Each row has a hidden stage along a path, written after it and counted from one end. A new block has a new path.
[ -23  253 -229  -36 -189    6 -107  -31   -8 -127    3   40 -221  -11
 -240  -90 -189  120  242  -99  187   -4  105 -151   51  181  -37   87
   77  -75 -262  -18   39 -101  308  114  -11  -27   48   89  -66  255
 -216 -233  112  380  118] => 0
[  -5   95 -271   18  112 -198  -45 -106    1 -219 -383  212   88   41
 -109  -59 -125 -175  152  -90  121 -279  -49 -291  155   37 -131   17
  123   76  139 -223   52 -105  140 -111  -38 -287  -14   57   -3   89
   68 -132  353  219 -238] => 2
[ 106  255 -227   56   37 -137 -122  189 -254   20 -204  134   75   -6
 -163   65 -238 -148   36   25   62 -129 -179 -313 -161  -40  -26  -49
  268   21   52  -61   -6 -153  -74 -218   84   66  111  294  -65  -80
   44 -322  295  120 -108] => 18
[ 110  107  -41 -365 -190  -34  235 -154   46  113  199  -77 -284 -191
 -256  -31   57 -112  -10  -16  202  460   52  300  150 -246 -159  416
 -220  140   14  228 -226 -164 -186   55 -305  265  -40 -271   84 -300
  179 -128 -175  295   91] => 9
[  66  288 -268    1  134    2  -47  123  289  156 -129  -99  -93  -65
   13  -93 -164   56  218 -201  128   89   79 -157 -129  -48   81 -232
  145  203  -29 -105  149 -373  478 -296  184 -148 -123  261  214  123
  -17  -24   36  242 -220] => 2
[  -9  -68  -10   -2   16   71   28 -130   21 -171 -248  -59   32  -14
  -68 -125 -101  -98  -55 -114  143   20  109   63   74    8  111  228
  -56   41  -40   75  -75  266  171  142  -40   46  -33    4   -7  112
  -41 -176    2  235  -49] => 11
[  21    8 -125   26   92  181  -20   71  372  171 -141 -197  -82  -52
   16 -168 -111  179  143 -275   15  111  159  -26 -125  113  173 -176
    6   81 -226 -105   56 -235  453 -128  150  -26 -130  130  132  217
  -65  -49 -113   81 -135] => 3
[ 133    4  268 -148  179   10   65 -311  127    6 -156  115  -30  -30
   76   32   75 -143 -159 -133   62  242    4  206  175 -329  -27   88
 -315  307  191  -54  -19   26  -20  -94 -197  -54   68 -103   43  -88
  309  296 -194 -240  -53] => 7
[  25 -366   97  303  222  -54  146   39  -77  114 -377   16  318   22
   46 -279   78 -103 -111  -93   77   35   58   -1   47   70  415  124
  -95  -41 -157  -49   22  571  213   -2   59  161  -19  151   89   89
   27 -198    2  222   47] => 17
[ -85   29 -122  120   -3  114  -96  137  274  144  -15 -162 -100    4
  -10  -55 -133  -14  148 -175   80   18  104  -51  -25   84  -13  -15
   59  193  -18 -147   -6 -289  237 -137  156 -185 -250   82  181  160
  -60  -71  -73   51 -286] => 4
[ 188  279  -16  174   94  -21 -284  281 -185  148 -173  -47  112   25
  -22  135 -269   84    8  -65 -113 -165 -195 -294 -330  -20  188 -348
  250   79  -58 -151   73 -238   15 -345  256   99  189  452  -70   79
   -8 -175   48 -206  -88] => 21
[ 164 -150  191  -59   32  245   83 -391  128 -105 -182   -4 -118 -132
 -148 -259   26  306   86 -269  115  254  297  147   77  120  420  224
 -328 -216 -548   94  -15  456  585  353 -121  278  156  -63 -174  339
 -216  -83 -234  275  459] => 0
[ 221  136  -69  169   71  182 -342  326  -66  190 -239 -292   54  -80
 -105  153 -405  197  143 -193 -224 -298 -103 -319 -521  127  318 -275
  306  -76 -199 -115 -106 -354  120 -294  390  169   82  387 -146  139
 -179 -423   47 -218 -155] => 21
[  65 -199 -102   66 -123  160 -150  106 -153   50 -256 -272    3 -199
 -344    8 -327  140  225 -170 -169 -252    5 -201 -320  285  308  158
  200 -342 -305  -43 -450 -116   69   33  180  310  -18   -6 -310   64
 -222 -685  184   47   13] => 16
[ -88 -194 -150  -17  138  -17  103 -311 -154 -406 -658  137  159 -174
 -256 -225 -147 -261   63  -91  254 -160   27 -231  106  -55  163  502
  150 -186  158    1 -303  474  333  277   63 -106 -157  -29 -162   -3
 -128 -392  335  459  -87] => 5
[ -23  -15   52  204  -74   17  -51  179 -313  120 -123  -12   90  -48
 -162 -169 -119  138  -30   -3   54  134  -48 -139 -171  121  363   11
  138 -205 -321    7  -86  305  170   61  178  326  119  310 -130   99
 -159 -323  -17  158  287] => 19
[ -61  372  -92   35 -110 -101 -312    0 -130 -139 -117  107 -122   65
 -112   72 -288  158  221  -99    3 -205  -76 -306  -29  122  -47 -281
  180   10  -74 -266   59 -297  219 -126  106 -218  195  231 -171  291
  -85  -21  204  -81   25] => 0
[-114 -185  -17  182 -120  -81   59  133  291  183  309 -131 -112  204
   75   38  125 -417  -16  -28  201   17  150  317  437   20 -393  419
 -314  519  231  -52   60 -151 -369 -100 -209 -297 -363 -281  478    2
  176   17 -206  120 -467] => 9
[  74   53 -190 -179 -283 -188  158   22  142  286  401  -32 -318  -86
 -297  -25  129   -5  247  -23  108  257   53  155  264   53 -295  249
 -213  129 -154  -55  -98 -521 -244 -112 -326  115  -91 -331  167 -154
  160 -162  -93  297   31] => 2
[-316  131 -224   38 -116    8 -165  134  -97 -183 -321  -64   -5   28
 -116 -103 -335  -40   60  -67   86 -163  -76 -268  -88  116  -50  -54
  360  -28  115 -136 -151 -105  183   14  267 -229 -112  230  -67  143
 -124 -221  247   72 -226] => 7
[-175  156 -367   95   -7   50 -228  136  171 -215 -246   41  -24  171
  -39   21 -307 -211   97 -116  101 -365   -9 -294   27  178 -339  -38
  263  192  177 -204   74 -337   67  -92  123 -434 -185  153   73  218
  -62 -171  290   42 -522] => 5
[-263  119  -43  166 -231  -76 -258  265 -148   40  -16 -208  -26   78
  -57   41 -283   43   87  -38  -47 -161  -88 -132  -79  164   -3 -181
  244   85   42 -204 -153 -258  -31 -156  223 -129  -55  174  -16  163
  -51 -162   76 -126 -182] => 11
[ 256   90   49  -85  222  -85  -17 -300  149  -47 -201  195  -14  -36
  -22   73   19 -103   90 -171   49  -26   17  -29  164 -176  -40   24
 -213  231   85 -172   70 -160  105 -187 -198 -135   91  -81    4   23
  213  132   25  -53  -99] => 2
[ 133   40  -54  333   45   31 -235  283  -87  108  -63  -65  104  102
  -46   99 -188 -104   40  -51   13 -260  -39 -199 -121  126   82   35
  122  114  -81  -98   79  -40  -58 -167  172   13  -21  270   62  152
 -118 -318   19   19 -206] => 21
[  58  331  -89  -95  223 -181  -16  -25  -25  129 -345   22   34 -228
  -33  -41 -162   10  163 -123   80  157 -142 -249 -184 -349  225 -279
  244  149  239 -185  -87 -296  419 -397  239 -119  -24  289   43 -136
  161   69  137   54 -103] => 3
[  34   94  214   26  138  219  -12 -108  301   50   -9  -52  -88   68
  199  -68    3  -59 -177 -177  187  347  183  258   83 -197   74   27
 -249  381   16   65  177  149  287   -4  -14  -73  -66  119  219  167
   66  300 -363  -58  -89] => 8
[-342  242 -379   26 -205  -23 -150  267  -70  -68 -187  -84  -80  -12
 -190 -157 -346   64  159  -46  108  -70  -86 -341 -152  187  -77 -165
  478  -73    3 -159 -127 -308  252  -45  309 -171 -152  292  -32  132
 -166 -283  263  199 -184] => 5
[ -19  -13  -76  300 -215   15 -158  412   -8  296  318  -78  -73  199
  -72   45  -60  -44   23    4    2  -50    9   -6   22  294 -151   40
  -22  139 -245  -97  103 -223 -302 -124   -8   87  -42  103  155  143
  -45 -260  -99  -16 -115] => 19
[  -7    1  121 -167  -38  221   27 -178  156  -56 -105  -57 -133   -9
  -30 -119  -59  106 -138 -177   50  268  108  189   24  -19   46   46
 -185   54 -169   68  -45   75  147  153  -96  121   80  -20  -60  119
   32   68 -216  -78   90] => 8
[ 371   27  288   63  273  -52  -32 -143  -14  182  -70  176   97   -2
   76  163   74 -163 -122  -91  -21  122  -46   97   41 -278  113    3
 -293  300   50  -83   81   22 -130 -284 -189  140  191   35   23  -99
  311  135 -135 -264   -2] => 17
[-216  294 -172  -88 -240   11 -290  111 -128 -170 -114  -48 -155   47
 -170  120 -388  -11   72  -47  -23 -199 -148 -225 -103   86 -259 -117
  300   44  138 -155 -187 -438 -110  -66  131 -197   25  127 -170   85
  -32 -168  217 -190 -222] => 8
[ 124 -141   77 -207   36  -27    8 -349 -322 -259 -580  -51  111 -293
 -319  -13 -228   21   66 -137  -90 -163  -92 -123 -126  -83  342  237
   69 -305   -7    3 -517  201   86  111  -17  263  175 -117 -439 -109
   15 -422  247   41  146] => 12
[-304 -130  -41   62 -256  -83  -86  -73 -186 -232 -161  187   17  133
 -212 -175  -70   95    2  -13   -9 -139  -73 -148  229  352 -135   10
   46 -180 -191 -275 -116   67  -83  216 -104  -64  102  -57 -237  237
  -33 -130  153  -45  116] => 4
[ 466   46  263   11  186  -60  -68  -96 -159  152 -107   80  126  -65
  -69  172   29    9 -106  -65 -127   13 -146    7  -78 -208  193  -36
 -198  119  -85  -62   10  -33 -238 -244 -142  327  310   74 -114 -114
  218  -47 -168 -252  115] => 22
[ 192  -62  -36   71  219   51  -99 -319  120 -253 -354  144   30  -50
 -117   46 -112 -193  185 -201  131 -280  123 -153  145  -20   40  312
 -100   93   57 -129  -38   86  266   34  -70 -219  -71  -91  -68  174
  -62 -159  152  158 -193] => 2
[-236  241   -9   83 -115   43 -243   93 -122 -102 -131  -84  -73   10
  -48   21 -311  -33   31  -51  111  -26  -53 -150  -92  -34   12  -49
  254  116  153 -101 -133  -88  182  -31  265 -201  -83  252  -40  145
 -107  -59   55  -61 -151] => 8
[-119   55 -354  343  -36  -56 -228  479 -216   31 -305 -113  176   94
 -129  -56 -362  -71  121  -22   10 -418 -121 -453 -256  297  103  -96
  474 -110  -67 -146  -10  -68   65 -158  386  -63  -79  432    6  168
 -226 -562  347  205 -275] => 20
[-133  -12  -18   24  142   99  -38   18  108  -39 -449 -189   79  -36
   85 -145 -221   -9  -36 -204   30  -10   27  -63 -138  -59  226 -117
  127   79  106  -67  -83   71  365  -80  266 -146  -97  218   49  123
  -13  -34   29  -21 -215] => 8
[  36  172  150  104  170  -80  -88   95  -17  204 -199 -134  123  -38
  158  -28 -117   79  -46 -126  -34  159  -61  -18 -178 -190  343 -392
   70  230   55 -138   32  -60  282 -361  202   37   70  325   87   50
  160  145  -95 -157  -59] => 13
[ -57  287 -140  -78   26   84 -195  -11   55 -218 -282   -2  -47   73
    8   53 -313  -98  -40 -124   75 -123  -35 -141  -83  -55 -133 -114
  172  178  162  -49   26 -180  127  -74   96 -209   28  215  -37  135
    8  -27  141  -68 -277] => 9
[  19 -239  100  150  -60  157 -130 -157 -128 -213 -244 -103   63  -63
 -205  -25 -185  -20   61 -134   22 -204  120  -29    5  194  257  355
  -28 -148 -198    1 -279  328  137  244   13  147  -22  -80 -232  215
 -211 -410   43  122   38] => 13
[ 207  -89  184 -245  147  -18  172 -404  153  -24 -132  177  -61  -71
  -47   18  153 -200 -121 -120   77  227   21  239  274 -294 -134  281
 -402  243  148  -18  -82   -4 -161  -18 -373   21   62 -297   15 -184
  347  173 -140 -111  -34] => 6
[  76 -143 -142   -4  -65  -65   67   29   50   38  -64  -46   31   44
 -132  -57  -13  -98    2  -78   -6  -68   37   62  112  160  -76  138
 -111   48 -139  -25  -51  -80 -195  -46 -214  157   12 -135   34    0
  122 -282   71  161 -111] => 14
[-382 -328   73  172   15  -78   73  -14  -56 -151 -475  -11  242  175
  104 -342  -15  -28 -185  -99   25  -77   -7    4  198  185  138  -57
  -16  -33    6 -195  -21  455  138  125   80 -174  -20   89   23  237
   55   26   61  -18  -67] => 8
[ 337  -35  171   53  228  -18  -49 -100  -61  109 -184  139  107   -9
  -15  134  -13 -145  -77 -103  -62  -35  -65   -8  -23 -150  100   61
 -194  144   -6  -72    3   20 -151 -204 -139  155  191   34  -64  -76
  214  -65  -10 -205  -24] => 18
[  45  -79  166 -140   51  -19   52 -272   38  -64 -161   89  -38  -35
  -53   24   24 -165  -89  -98   47   96  -18  135  197 -187  -97  218
 -234  179  165  -70 -151    6 -134   -1 -203  -56   30 -189  -33  -90
  228   91  -69 -156  -70] => 7
[-165  112 -140  -25 -187  -35 -103   61 -164 -156 -186  -83  -20    5
 -169  -69 -251   20   24  -40   51  -81  -48 -118  -46  121    3   -3
  203  -60  -38  -33 -161  -37   49   52   70   25   33  111 -120  102
  -65 -265  159  127  -40] => 11
[ 361 -188  114  -79  183  134   27 -237 -283  -93 -552   17  163 -273
 -298  -54 -160   83   -7 -157  -81  -75  -48 -151 -258  -48  499  265
  -11 -377 -274  103 -315  384  151  134   19  486  264   62 -406  -66
  -94 -508  109   88  295] => 20
[  49  104    6  -38  238   36  -21  -86   40   91 -467 -122   57 -280
  -52 -148 -195  171  168 -238   15  139  -11 -207 -278 -188  476 -204
  194  -49    0 -136 -183  -61  642 -203  328    9  -45  265  -66   27
  -29  -54   41   58    9] => 3

Each row has a hidden stage along a path, written after it and counted from one end. A new block has a new path.
[ -92  129  242  269   -4  207  -33 -189 -211  -24 -125   47   66   81
 -167 -321 -126 -344  257   59  -49    0  297  274 -165   -6  154  151
 -131  275  172 -298   84  -64  121 -330   11 -107  251 -166   74 -169
 -173 -168 -182   76 -115] => 10
[ 248  433 -186 -259  -20  296 -101  -10   66 -307   -2  -50  575 -318
  367 -129   28  259   17  176   58  446  174 -237   73 -124 -181  248
 -359 -184   49  -83  120  152 -250  202 -273 -139  174  115  352   99
  125  -29 -578 -190 -245] => 30
[-199  -81   30 -198  259 -194 -125  -51  265  -67   75  176   19  172
 -307  -48   53 -123   35 -147  -67 -396  -14  -37   60  -54  121  -17
  -95 -108   77  102  177   89  212   68    3  150 -148 -122 -110  -22
 -406  -55 -112  228   86] => 14
[-126  -74   42 -197  252 -164 -106   15  263  -21   95  177   72  126
 -261  -51   33  -98   11 -119 -106 -351  -30  -48    8  -31  110   23
 -113 -188   82  121  145   72  199   99  -51  118 -165  -81  -74    6
 -330   16  -75  137   63] => 17
[ -78 -282  -46   44  310 -121  -45   80  139  -33  166  218  -11   72
 -203  121   -4 -321  111 -216  -39 -278  -45  131  -97  157   18  -31
  199  189  -71   74  -70  128  188 -246  196   46 -150 -103   82  -31
 -138 -124  199   40  188] => 15
[ 165  212 -148  -34   41  203  -14   58  152 -194  148  -19  397 -100
  381   16 -108  188  -17   87   86  220   -3 -317  -96    1 -269  246
 -285 -237  -60   28  218  227 -325   -4 -265 -219  195    5   61  151
  150   52 -449 -357 -214] => 24
[ 185  164  233  141  -98  143   85    4 -127   29  -70  -98  123 -176
  -48 -132 -167  -77   -7   44 -116   41  251   46  -84  106   84  223
 -287   44  172 -198   99  -76    2 -130   99  -56  125 -116  229  180
   16  158 -129 -179    0] => 24
[ -89 -227  118  -52  397 -124  230   31  -18   30   91   17  247  -15
   96  -65 -146 -192   24 -197 -438 -197 -218   49  -15  300  332 -147
  159  304 -138  349 -316    0  171 -133   -4   51 -327 -308  -66   68
 -255 -322  268 -198  235] => 16
[-258 -112  -36  -73  265  -50  227  140  -89   91   79  138   94   48
  130 -132   42 -217  100 -264 -228 -199 -136  110  110  116  245 -238
  209  318 -127  466 -330  102  370 -220  126  151 -369 -270   23  -66
  -95 -500  268   -9  112] => 11
[ 188 -158 -171  -44  242  -94  -41  142  220   -3  161   32  -71  -65
  -41  277  -54 -134  -19 -181   16 -136  -50  -61  -42  237  -62   97
  216  111 -105  -10 -132   82  -76 -133  266  107 -125   64  218  211
   16  131   22  -86  211] => 24
[   9   66  -47 -291  243  -73 -106  -30  340  154   58   87  -24  202
    2  -51  -55   47  -32  -31 -121 -273 -118 -231   -3   30  133  142
  -70 -363   10   87   61   -3  -70  158 -239  147 -109   72 -166   84
 -192  155 -423   18  -65] => 22
[-190 -120   17 -140  251  -51   87  -70  152  240  107  381  -20  377
  205 -289   25   16   54   30  -71 -296 -225 -137   12  -27  147   53
  -14 -276 -133  318  -50   20   75  -40 -268  118  -55 -155 -236  -93
   -1 -226 -403  -54  -67] => 17
[-220   40 -183  -68   90   30  -88  269   78   72  110   77  -65   90
 -233   50   87 -365  278 -356   -3 -210   46  252  -37  -50   -7 -146
  226  112  101  190  -64  162  394 -253  186   92 -338   61   91 -185
  -71 -235  404  258  -78] => 3
[   1   36   71   63  315  114  -79 -208   12 -433   52  148  515  -68
   90 -234    0  -48   29  195   12  102  108 -122 -103  -36  -10  184
 -238  170  -18  -96  121  145  -83   36 -187 -134  348 -248  121  -32
 -340 -218 -455  -99   -2] => 16
[ 229  -14 -226 -174  233  -12 -153  180  299   94  123  -64  -42  -62
  -57  296 -112 -158   58 -208  -92  -77  -52  -30 -115  245  -25  121
  234  -49  -26  -70 -140   41 -110  -61   70   65 -226  267  155  152
   23  240   20  -61   46] => 26
[-199  266 -161   10   85  263 -106   45   77 -168   89   61  356   67
  212  -80  -69 -116  209  -81   46   88   66  -73 -146  -96 -175   38
 -183  -80   -1   99  239  342   -3 -189 -342 -263   72  -43 -111 -193
  -31 -246 -239  -88 -389] => 10
[-209  -27  -51   96   63   99   67  -49   57   51  133  211   66  290
  248 -127  -97  -84  201  -57   62  -89 -100  -48  -81  -22 -106   44
  -54  -88 -121  173  151  180  -58 -342 -200 -157   70 -159 -233 -142
  127 -301 -257 -142 -199] => 11
[-104   74  193  226   62  158  -26 -183 -204 -166  -86  172  134   24
 -139 -340   20 -267  166  106   69   -7  307  189  -69  -79   96  142
 -168  311  120 -213   80   13  179 -230  108  -27  305 -245  205 -138
 -200 -243 -260  115  -14] => 11
[ -52   88  265  171  145  185  -30 -176 -138    9  -99  114  202   54
  -88 -324 -139 -288  157   98 -183  -52  211  162 -217   66  215  170
 -186  131  123 -193   46  -36  128 -190 -174 -114  191 -184   33 -140
 -209  -99 -239  -42 -113] => 15
[ -44 -157   -2  163  101   40  125  -38   84 -125  228  224  239  132
  299  -40 -116   45   50   32   94  -27 -134 -177 -110   42 -232  136
 -172 -101 -178  156  221  218 -191 -263 -147 -225  194 -250 -120   33
  150 -190 -266 -347  -47] => 17
[ -79   36   19  148   65   42    7 -175   -6 -485  104 -138  353   10
   22  -58 -102  -54  181  -20   89   88   55  -36   -6  -77 -136   71
 -139  319   24  -64  274  150 -179 -204   46 -191  258 -276  -33   10
 -316 -348 -128  -24   30] => 2
[-235 -167   12   21  239 -133  272   32 -106    3   60  -34   11   45
   88  -22  -69 -229   88 -313 -220 -225 -134   94  151  199  263 -248
  244  533 -153  364 -280   68  228 -325  293  135 -305 -365  -41   39
 -211 -502  284  -16  244] => 8
[ -99  123   50   88  124  110  -53 -211  -75 -425    3   -8  318    9
  -17 -274   28  -94  170  105  114  124  172   24   30 -156   -1  111
 -130  342   71 -143  126   61  -41  -77   39  -48  317 -217  112  -67
 -363 -362 -327  120    4] => 6
[-328  136  -80 -232   82  -67  -73   37  150   94   19   97 -127  276
 -193 -163  114 -143  178 -227  -12 -358    9   36  143 -195  145 -105
   10  -88  127  229   91   81  320  -34   22  225 -236  -56 -145 -147
 -282 -250  -56  369 -107] => 3
[-129 -174    3  -63  345  -64  105  140   40   66  117  123  174   11
    0  -13  -58 -269   90 -244 -299 -211 -138  110  -64  209  205 -141
  179  193  -87  313 -247   87  274 -168    7   41 -343 -167   -1  -37
 -151 -265  306  -89  115] => 15
[ 222  179 -244 -336   59   16 -300   89  366   37    6 -147   12 -151
 -184  371 -142 -105  109 -258 -114  -33  100    5  -28  159  -62  110
    9 -207  111 -210  117   97 -120  -12  -29  -29 -286  366  157  101
   17  328  -63   54  -95] => 31
[ 122   49  -84 -156 -160   53  180   91  119  273  137  157  -57  162
  378 -156  -31  279   52   67   89   45 -161 -178  111  -63 -137  201
 -110 -456  -71  198   27  -70 -216  -60  -97   46  -22   66   -2  144
  488  -12 -388 -242 -117] => 27
[  85  315 -132 -506 -101   33  -83  129  237  200  -15   54   54  -28
   26 -122   87  208   35  -49  -66  -24   36 -104  209 -160   38  111
 -225 -539  168  121   76  -43   63  259 -149  180 -278  245  135   75
  141  125 -306   98 -186] => 30
[-224  124 -104 -143  104  -51 -252   85  241   -9   33  -61 -107  167
 -439  100  -16 -332  251 -338  -44 -341  104  152  -48  -73   54  -67
   60  -13  212  -21  206  130  254 -127   63   78 -249   88 -106 -145
 -376  -32  173  381 -109] => 3
[ -96   50    2  147   23   73   32 -118  -19 -432  123 -120  361   20
   66  -66 -101  -46  200  -35   81  100   42  -24  -23  -92 -170   55
 -152  251   20   -4  279  174 -153 -229    5 -219  216 -260  -45  -17
 -227 -361  -80  -60  -28] => 2
[ 103  -70  -90 -120  246  -31 -171  207  274   40  154  100   66  -18
 -232  136  -29 -210   74 -156  -86 -167   -8   52 -175  109  -31  103
   84 -150   72  -22  -15   60  103   -4   12   34 -195  169  132   42
  -92  194  132    4   28] => 21
[  13  -92   11  -88  300  -32  231  150  -17   73   99   50  229 -103
  234  -58  -55  -61  -67 -137 -291 -108 -155  -79   23  230  216  -64
   81  169 -134  372 -310   52  148  -55   28  102 -263 -221   98  145
  -57 -205  109 -253  154] => 21
[-267  -63  -81   69  -11   13  128  -71   31  132  124  198 -183  418
  208 -179  -21  -56  239  -84  156 -178 -140  -11   61  -99  -59    6
   89  -10 -122  219   73   76  -32 -372   -1   23   44 -167 -246 -129
  129 -397 -250   26 -109] => 5
[-183 -107 -184   24  236  -67 -145   91  171  -37  113   77 -144  118
 -247  231  -22 -400  192 -360   36 -293   34  142  -64  116  -20  -95
  256  259  -34   21   11  225  192 -339  238   47 -197  -15    8  -92
 -193 -138  190  194   55] => 9
[ 323  133  121  -35   49  168   53  -48  -36 -294   66  -54  546 -231
  179 -309  -52  186   33  308  -41  397   71  -77  -42  -57  -59  329
 -265  -31   95 -157   -4 -151 -267  184 -124 -110  281  -21  311  182
  -25  -33 -335 -263   24] => 25
[-262   87 -123   60  -86  129   93   63   22   71  143  156   15  286
  240 -153  -30  -43  257 -112  146  -46  -69  -10   -1 -147 -171   -4
  -49 -118  -57  251  170  191   16 -340 -118 -112    7 -103 -199 -158
  203 -363 -149  -56 -269] => 6
[-168  -86 -114  -25  223  -76 -170   85  228   22  101    0 -106  150
 -311  223 -119 -401  232 -362  -98 -297   -6  175 -127  143   29  -81
  214  133   32   -5   58  151  153 -294   95  -17 -265   51 -115 -100
 -243  -48  254  167   -4] => 10
[-140   58    8  120   15  127   80  -17  -33 -301  140   80  420   -2
  184 -147  -53   -3  143    2   71  125   32  -47  -35 -101 -192   49
 -260   54  -20  121  256  230  -41 -201 -117 -249  156 -253  -26  -52
  -15 -342 -128 -180 -126] => 11
[ 189  -17 -196 -156  249  -29 -202  190  325   62  131  -17  -38  -50
 -156  284  -83 -188   49 -204  -65 -138  -16  -22 -144  200  -44  126
  184  -89   14  -84  -61   73  -46  -35   66   63 -201  251  152  126
  -47  275   38  -12   38] => 24
[ 182  298 -262 -166 -134  235   23  112  145  -69  123  -13  318 -124
  498   47  -73  284   33   33  120  306   -8 -293   38  -45 -330  203
 -269 -356  -76   99  194  224 -339  -40 -241 -199   61  118  114  139
  425   11 -451 -347 -291] => 29
[ 332  176  -49 -103   31  140  -27 -172   39 -335   10  -68  388 -226
  257 -122  -38  230    3  244   98  368  121 -194   87  -25 -121  320
 -229   38   -4 -238   61  -30 -401  108  -30  -68  327    0  333  214
   29  -13 -603 -185   30] => 29
[ 105 -129  -95  -89  251  -26  -42  260  187   91  180  121   76  -42
  -91  111  -23 -195   69 -172 -120 -127  -79   72 -142  162   -7   50
  172  -60   -9  109 -165   47  127  -66   67   52 -253  105  171   62
   34   71  225  -89   78] => 21
[ -25  -82   44 -184  174 -144   -3  -32  249  139   96  198  -75  222
  -58 -119    3   48  -31   -1  -43 -313 -110 -151   46  -15  100  128
  -88 -298    9  120   80  -45   17   83  -64  177  -63  -57 -103   95
 -121   65 -315   22   60] => 21
[ 207   60 -239 -181   39   40  -70  300  196   84  139   33   10 -149
   -6  195   22  -52   55 -177   33   17   20   -2   -7   83 -149  100
   98 -146   21   41  -89   76   15  -44  165   77 -233  242  319  150
  240  161   86  -62    3] => 27
[-221 -138   75 -151  130 -107  154  -12  107  187  137  407   12  322
  126 -342  101   85   40   26  -19 -295 -191 -101  109 -137   92   18
 -124 -323  -63  386   37    7  178    2 -148  149  -90 -216 -167  -57
   32 -265 -266  -15  -11] => 16
[ 114  237 -132 -463   -6  -25 -128    3  298  165  -31  -16  -26   20
   -6   -8   -7  154   23  -73  -88  -89   13 -142  180  -44   74  128
 -141 -412  105    4   81  -47  -77  192 -123  165 -221  225   49  120
   27  177 -393   98 -110] => 30
[  30 -151   37  163  127   41  120  -48   76 -218  229  130  362   50
  273  -32 -159   56   46   63   31   58 -124 -168 -136   72 -216  160
 -189  -47 -145  102  207  171 -252 -205 -163 -268  207 -244  -87   85
   74 -160 -214 -394   -5] => 18
[  43  227  126   92  156  287  -99  -68  -98   25  -94  207  222  -23
   28 -331   -1 -196   54  178  -52   14  274   23 -216  -11  128  253
 -228  -25  117 -179    9   38  138  -45 -210  -36  256  -64  222 -108
  -82   23 -448  -50 -208] => 20
[ 168  254  127   87  -96  216   88   30 -117   87  -77  -89  132 -158
  123 -129 -162  -32   -4   45 -102   87  221  -34  -78  103   61  218
 -270  -18  115 -122   59  -13  -37 -134   -6  -63  108  -71  204  152
  117  128 -248 -224 -113] => 25
[ 205    6  -28 -190   45  -44  228   69   -7  105    5 -205  110 -224
  233  117 -184   47   -8 -191 -309   60  -94  -21  170  303  175  -22
   78  178  -88  155 -260  -74 -105 -124  162   64 -325  -61  177  278
  140  -78   90 -261  186] => 30
[ -71 -123    7  -70  232 -174 -170   26  280 -151  124  124   43   37
 -378  141   -2 -191    7 -182   -7 -348   61  -16  -46   31  -24   43
 -105  -52   84  -27  248  163  152  -22  117   47  -88  -81   14   56
 -341  112   19  131  130] => 17
